Here is a tiny trained network, its code and every weight. The questions are about switching its units off for an input and a class, where a switched-off unit gives its printed mean instead of its output.

import numpy as np


def w(rows, s, z=0):
    codes = np.array(rows[::2]) - 128.0
    scale = np.full(codes.shape[1], s)
    scale[-1] = z or s
    return codes * scale


def norm(h):
    return h / np.sqrt((h * h).mean(-1, keepdims=True) + 1e-5)


def f(y):
    return y / 2 * (1 + np.tanh(0.7978845608 * (y + 0.044715 * y**3)))


def log_softmax(a):
    a = a - a.max(-1, keepdims=True)
    return a - np.log(np.exp(a).sum(-1, keepdims=True))


def net(x, mask):
    res = np.array(x, float).reshape(1, 2) / 4 @ E
    u = 0
    for l in range(3):
        y = f(norm(res) @ A[l][:, :-1].T + A[l][:, -1])
        res = res + np.where(mask[u : u + 4], y, B[l][:, -1]) @ B[l][:, :-1]
        u += 4
    return log_softmax(norm(res)[-1] @ U[:, :-1].T + U[:, -1])


A, B = {}, {}
E = w([
[128,2,144,128,69,124,95,105,112,106,148],'x0',
[122,113,211,172,48,133,127,179,104,141,66],'x1',
],0.012)
A[0] = w([
[125,162,55,124,129,77,144,143,254,79,148,202],'0.n0',
[193,154,96,133,75,124,150,120,75,132,216,19],'0.n1',
[136,152,143,107,90,65,123,145,145,94,203,2],'0.n2',
[61,104,85,149,73,211,118,176,168,86,171,77],'0.n3',
],0.006,0.003)
B[0] = w([
[140,44,112,162,73,150,166,135,144,173,89,253],'0.n0',
[89,197,151,98,181,196,181,124,9,88,82,110],'0.n1',
[98,221,155,56,138,163,159,125,93,65,122,101],'0.n2',
[186,250,158,89,159,148,149,61,135,66,61,135],'0.n3',
],0.012,0.0043)
A[1] = w([
[31,254,104,72,202,192,209,108,176,177,40,16],'1.n0',
[233,221,131,98,139,204,193,191,93,117,76,179],'1.n1',
[45,160,142,205,113,110,44,206,86,158,92,3],'1.n2',
[157,205,155,154,141,106,168,247,241,169,122,91],'1.n3',
],0.0059,0.0024)
B[1] = w([
[117,82,155,63,143,180,3,108,134,74,164,216],'1.n0',
[51,67,133,134,126,192,124,115,104,76,157,185],'1.n1',
[125,150,93,176,164,73,194,141,149,189,163,189],'1.n2',
[161,99,169,74,93,115,138,79,124,125,83,254],'1.n3',
],0.014,0.0062)
A[2] = w([
[217,138,103,162,107,98,143,100,175,159,88,121],'2.n0',
[151,157,156,116,105,74,178,77,134,155,94,25],'2.n1',
[118,130,50,109,244,153,139,154,198,172,200,16],'2.n2',
[81,165,192,150,118,136,196,228,45,139,94,5],'2.n3',
],0.011,0.0016)
B[2] = w([
[75,180,59,89,191,234,142,64,94,59,94,254],'2.n0',
[140,130,25,175,107,143,137,200,106,55,129,202],'2.n1',
[180,185,200,195,56,12,196,251,158,159,104,248],'2.n2',
[233,173,172,110,129,22,162,218,254,189,224,210],'2.n3',
],0.0097,0.006)
U = w([
[175,130,139,149,69,29,210,238,194,157,143,187],'0',
[128,9,212,59,89,164,73,54,136,107,131,249],'1',
[98,135,39,126,127,251,173,90,86,37,94,137],'2',
[44,175,129,138,155,109,97,130,77,179,160,9],'3',
[29,158,143,145,208,110,116,127,87,197,151,4],'4',
[110,186,126,159,128,129,85,95,71,206,161,15],'5',
[104,198,143,134,158,118,111,100,63,156,161,16],'6',
],0.012,0.0038)

Each question gives the input, the list of numbers given to net, and the class t.
The units are the neurons (one row each of A and B). Each row of codes is followed by its name. A weight is (code - 128) times the scale printed after its matrix; where a second scale follows, it is the last column's (A, B and U).
mask holds one flag per neuron, layer by layer. A switched-off neuron (its flag False) gives its mean, the last column of its row in B, instead of its output. The means were averaged over made-up inputs and are rounded, as every weight is.
A unit's drop is (log p(t) with every unit on - log p(t) with that unit switched off) / (log p(t) with every unit on - log p(t) with every unit switched off).
The circuit of an input: a set's keep is (log p(t) with only the set's units on - log p(t) with every unit switched off) / (log p(t) with every unit on - log p(t) with every unit switched off). Starting from all 12 units, units are removed one at a time, each time the one whose removal leaves the highest keep (on an exact tie, the one counted first), for as long as the keep stays at least 0.8.
circuit, biggest first: the units of the circuit, biggest drop first
unit that matters most: the unit with the biggest drop
k most important neurons: the k neurons with the biggest drops, biggest first
top k neurons in layer l: the k neurons of layer l with the biggest drops, biggest first
drop of u: that unit's drop, to one decimal
input [6,8], class 0: unit that matters most => 1.n0
input [-2,-3], class 2: circuit, biggest first => (0.n0; 2.n0)
input [2,1], class 2: 3 most important neurons => (1.n0; 1.n1; 0.n3)
input [2,2], class 2: 2 most important neurons => (1.n0; 1.n1)
input [7,7], class 0: top 2 neurons in layer 1 => (1.n0; 1.n3)
input [-1,-3], class 2: 2 most important neurons => (0.n0; 1.n0)
input [0,-7], class 0: 2 most important neurons => (2.n2; 1.n3)
input [-1,-6], class 0: 2 most important neurons => (2.n2; 1.n3)
input [-3,3], class 2: 2 most important neurons => (1.n3; 0.n3)
input [7,-7], class 0: circuit, biggest first => (1.n3; 2.n2)
input [0,0], class 2: 2 most important neurons => (1.n0; 1.n1)
input [-8,-6], class 1: 2 most important neurons => (1.n0; 1.n2)
input [-1,2], class 2: 2 most important neurons => (1.n3; 2.n0)
input [-2,-8], class 0: unit that matters most => 2.n2
input [6,-7], class 0: 2 most important neurons => (1.n3; 2.n2)
input [1,1], class 2: drop of 1.n1 => 0.8
input [-7,-8], class 0: drop of 2.n2 => 4.6
input [0,-1], class 2: drop of 1.n0 => 0.3
input [-8,2], class 1: drop of 1.n0 => 0.0
input [2,-7], class 0: circuit, biggest first => (2.n2)
